Below are the code and all the weights of a small trained network. Each question names an input and a class and asks about switching units off, where a switched-off unit gives its printed mean instead of its output.

import numpy as np


def w(rows, s, z=0):
    codes = np.array(rows[::2]) - 128.0
    scale = np.full(codes.shape[1], s)
    scale[-1] = z or s
    return codes * scale


def norm(h):
    return h / np.sqrt((h * h).mean(-1, keepdims=True) + 1e-5)


def f(y):
    return np.maximum(y, 0)


def log_softmax(a):
    a = a - a.max(-1, keepdims=True)
    return a - np.log(np.exp(a).sum(-1, keepdims=True))


def net(x, mask):
    res = np.array(x, float).reshape(1, 5) / 4 @ E
    u = 0
    for l in range(2):
        y = f(norm(res) @ A[l][:, :-1].T + A[l][:, -1])
        res = res + np.where(mask[u : u + 11], y, B[l][:, -1]) @ B[l][:, :-1]
        u += 11
    return log_softmax(norm(res)[-1] @ U[:, :-1].T + U[:, -1])


A, B = {}, {}
E = w([
[219,74,212,120],'x0',
[37,63,190,143],'x1',
[106,51,124,191],'x2',
[163,162,117,254],'x3',
[62,215,195,106],'x4',
],0.0088)
A[0] = w([
[81,93,148,77,54],'L0N1',
[244,120,119,19,40],'L0N2',
[73,84,150,70,31],'L0N3',
[63,39,182,41,121],'L0N4',
[158,130,242,178,118],'L0N5',
[9,67,173,23,3],'L0N6',
[218,101,144,21,9],'L0N7',
[88,57,171,190,46],'L0N8',
[83,141,96,102,109],'L0N9',
[132,167,165,89,200],'L0N10',
[166,153,200,184,71],'L0N11',
],0.011,0.0054)
B[0] = w([
[62,114,164,89,170],'L0N1',
[177,110,144,77,207],'L0N2',
[111,110,137,110,174],'L0N3',
[95,9,171,103,253],'L0N4',
[125,141,176,152,209],'L0N5',
[37,104,189,116,236],'L0N6',
[160,154,128,83,185],'L0N7',
[179,140,110,133,189],'L0N8',
[125,149,140,147,175],'L0N9',
[107,128,64,151,214],'L0N10',
[152,162,173,130,176],'L0N11',
],0.014,0.006)
A[1] = w([
[110,113,207,159,142],'L1N1',
[82,93,151,99,84],'L1N2',
[131,61,36,199,37],'L1N3',
[76,205,108,127,57],'L1N4',
[148,173,75,66,208],'L1N5',
[133,116,146,191,102],'L1N6',
[138,155,200,197,55],'L1N7',
[3,120,179,83,92],'L1N8',
[70,223,104,109,2],'L1N9',
[112,171,105,120,22],'L1N10',
[104,168,109,123,23],'L1N11',
],0.015,0.0057)
B[1] = w([
[136,145,199,210,211],'L1N1',
[55,114,247,93,191],'L1N2',
[84,1,58,109,169],'L1N3',
[59,167,59,109,162],'L1N4',
[141,138,179,21,197],'L1N5',
[188,92,61,213,165],'L1N6',
[148,215,112,234,179],'L1N7',
[12,142,192,153,254],'L1N8',
[35,243,5,152,160],'L1N9',
[69,153,110,78,137],'L1N10',
[154,198,29,98,137],'L1N11',
],0.0088,0.0094)
U = w([
[69,247,30,73,78],'0',
[219,160,145,246,151],'1',
[8,82,203,101,172],'2',
[252,138,113,25,248],'3',
[137,22,31,156,126],'4',
[68,184,110,175,99],'5',
[186,45,196,138,3],'6',
],0.022,0.0064)

Each question gives the input, the list of numbers given to net, and the class t.
The units are the neurons (one row each of A and B). Each row of codes is followed by its name. A weight is (code - 128) times the scale printed after its matrix; where a second scale follows, it is the last column's (A, B and U).
mask holds one flag per neuron, layer by layer. A switched-off neuron (its flag False) gives its mean, the last column of its row in B, instead of its output. The means were averaged over made-up inputs and are rounded, as every weight is.
A unit's drop is (log p(t) with every unit on - log p(t) with that unit switched off) / (log p(t) with every unit on - log p(t) with every unit switched off).
The circuit of an input: a set's keep is (log p(t) with only the set's units on - log p(t) with every unit switched off) / (log p(t) with every unit on - log p(t) with every unit switched off). Starting from the 12 units with the biggest drops (on a tie, the unit counted first), units are removed one at a time, each time the one whose removal leaves the highest keep (on an exact tie, the one counted first), for as long as the keep stays at least 0.8.
circuit, biggest first: the units of the circuit, biggest drop first
k most important neurons: the k neurons with the biggest drops, biggest first
top k neurons in layer l: the k neurons of layer l with the biggest drops, biggest first
drop of u: that unit's drop, to one decimal
input [7,-5,5,4,-6], class 1: circuit, biggest first => L0N4
input [-2,-4,-2,0,-1], class 3: top 2 neurons in layer 0 => L0N2; L0N6
input [4,7,-2,2,-3], class 6: circuit, biggest first => L0N8; L0N6; L1N8
input [-5,-3,-8,-5,-2], class 0: 3 most important neurons => L0N4; L1N9; L0N10
input [-6,-4,-5,6,-6], class 0: 3 most important neurons => L0N4; L0N2; L1N5
input [2,-5,7,8,-7], class 4: 2 most important neurons => L1N3; L1N1
input [-6,-2,-8,-5,-2], class 0: 2 most important neurons => L0N4; L1N9
input [-2,1,-6,4,-5], class 4: 4 most important neurons => L1N3; L0N7; L0N2; L0N11
input [-5,6,3,6,3], class 5: top 2 neurons in layer 0 => L0N2; L0N4
input [0,7,4,8,-6], class 1: top 2 neurons in layer 0 => L0N10; L0N4
input [5,-8,-5,8,-3], class 3: top 2 neurons in layer 0 => L0N2; L0N6
input [-2,2,-5,8,3], class 5: drop of L1N4 => 0.2
input [7,2,-4,2,8], class 1: drop of L0N6 => 0.1
input [4,-2,-7,2,-3], class 3: drop of L1N5 => 0.0
input [-5,-8,2,7,-2], class 4: circuit, biggest first => L1N3
